Below is a small trained network, with its code and all its weights. Each question gives an input and a class and asks what happens when units are switched off, that is, made to give their printed mean instead of their output.

import numpy as np


def w(rows, s, z=0):
    codes = np.array(rows[::2]) - 128.0
    scale = np.full(codes.shape[1], s)
    scale[-1] = z or s
    return codes * scale


def f(y):
    return y / 2 * (1 + np.tanh(0.7978845608 * (y + 0.044715 * y**3)))


def log_softmax(a):
    a = a - a.max(-1, keepdims=True)
    return a - np.log(np.exp(a).sum(-1, keepdims=True))


def net(x, mask):
    res = np.array(x, float).reshape(1, 4) / 4 @ E
    y = f(res @ A[0][:, :-1].T + A[0][:, -1])
    res = res + np.where(mask, y, B[0][:, -1]) @ B[0][:, :-1]
    return log_softmax(res[-1] @ U[:, :-1].T + U[:, -1])


A, B = {}, {}
E = w([
[86,181,112,87,146,102,80,4,60,164,61,98],'x0',
[169,63,110,160,121,113,100,88,128,38,175,115],'x1',
[133,165,75,62,127,198,125,184,120,130,103,206],'x2',
[79,102,171,139,33,174,208,80,118,101,113,88],'x3',
],0.014)
A[0] = w([
[63,151,181,197,1,105,165,74,89,151,69,58,178],'n0',
[110,61,148,100,114,201,167,186,162,80,141,200,124],'n1',
[82,162,209,119,94,77,144,84,44,140,72,18,250],'n2',
[114,213,104,60,172,199,11,102,105,191,49,187,148],'n3',
[111,213,54,43,193,107,92,134,63,201,110,180,235],'n4',
[205,54,145,139,29,202,200,195,162,132,145,162,224],'n5',
[48,158,71,129,159,133,119,107,171,153,98,136,166],'n6',
],0.0081,0.0026)
B[0] = w([
[70,82,73,76,167,210,253,48,39,193,148,57,229],'n0',
[78,237,73,124,143,147,118,168,210,95,134,130,191],'n1',
[201,56,161,84,165,229,142,54,22,134,193,120,231],'n2',
[173,162,158,109,167,111,40,106,158,92,33,207,253],'n3',
[201,220,235,65,189,164,72,120,138,149,57,216,248],'n4',
[100,207,34,190,83,196,140,168,197,55,202,64,214],'n5',
[207,162,207,123,124,185,144,147,149,100,141,107,167],'n6',
],0.0077,0.019)
U = w([
[119,81,146,127,120,168,208,71,61,151,142,117,91],'0',
[155,144,137,142,143,113,139,199,129,213,112,157,2],'1',
[96,147,100,165,86,156,173,140,156,45,157,142,179],'2',
[163,159,172,113,133,130,102,102,112,114,47,197,161],'3',
[171,35,150,186,125,7,92,79,123,86,184,108,225],'4',
],0.012,0.0016)

Each question gives the input, the list of numbers given to net, and the class t.
The units are the neurons (one row each of A and B). Each row of codes is followed by its name. A weight is (code - 128) times the scale printed after its matrix; where a second scale follows, it is the last column's (A, B and U).
mask holds one flag per neuron, in row order. A switched-off neuron (its flag False) gives its mean, the last column of its row in B, instead of its output. The means were averaged over made-up inputs and are rounded, as every weight is.
A unit's drop is (log p(t) with every unit on - log p(t) with that unit switched off) / (log p(t) with every unit on - log p(t) with every unit switched off).
The circuit of an input: a set's keep is (log p(t) with only the set's units on - log p(t) with every unit switched off) / (log p(t) with every unit on - log p(t) with every unit switched off). Starting from all 7 units, units are removed one at a time, each time the one whose removal leaves the highest keep (on an exact tie, the one counted first), for as long as the keep stays at least 0.8.
units of the circuit, in order: the units of the circuit, biggest drop first
k most important neurons: the k neurons with the biggest drops, biggest first
drop of u: that unit's drop, to one decimal
input [-2,-5,0,5], class 0: units of the circuit, in order -> [n0]
input [4,7,2,0], class 4: units of the circuit, in order -> [n4; n0; n1]
input [5,4,-5,-5], class 4: 3 most important neurons -> [n0; n3; n4]
input [3,6,0,-3], class 4: units of the circuit, in order -> [n4; n3; n0]
input [-1,8,-2,2], class 2: units of the circuit, in order -> [n2; n3]
input [-4,-6,-5,1], class 0: 2 most important neurons -> [n1; n3]
input [-1,6,2,-4], class 4: 2 most important neurons -> [n4; n5]
input [6,2,4,4], class 0: 2 most important neurons -> [n0; n2]
input [7,-4,-8,-3], class 0: 2 most important neurons -> [n2; n0]
input [-3,6,1,-7], class 4: 2 most important neurons -> [n4; n5]
input [1,7,-1,2], class 0: 3 most important neurons -> [n3; n5; n1]
input [-4,-3,-4,-7], class 1: 3 most important neurons -> [n3; n2; n4]
input [1,4,2,1], class 2: drop of n3 -> 0.5
input [-3,5,-3,5], class 2: units of the circuit, in order -> [n5]
input [-3,-8,2,2], class 2: drop of n5 -> 0.4
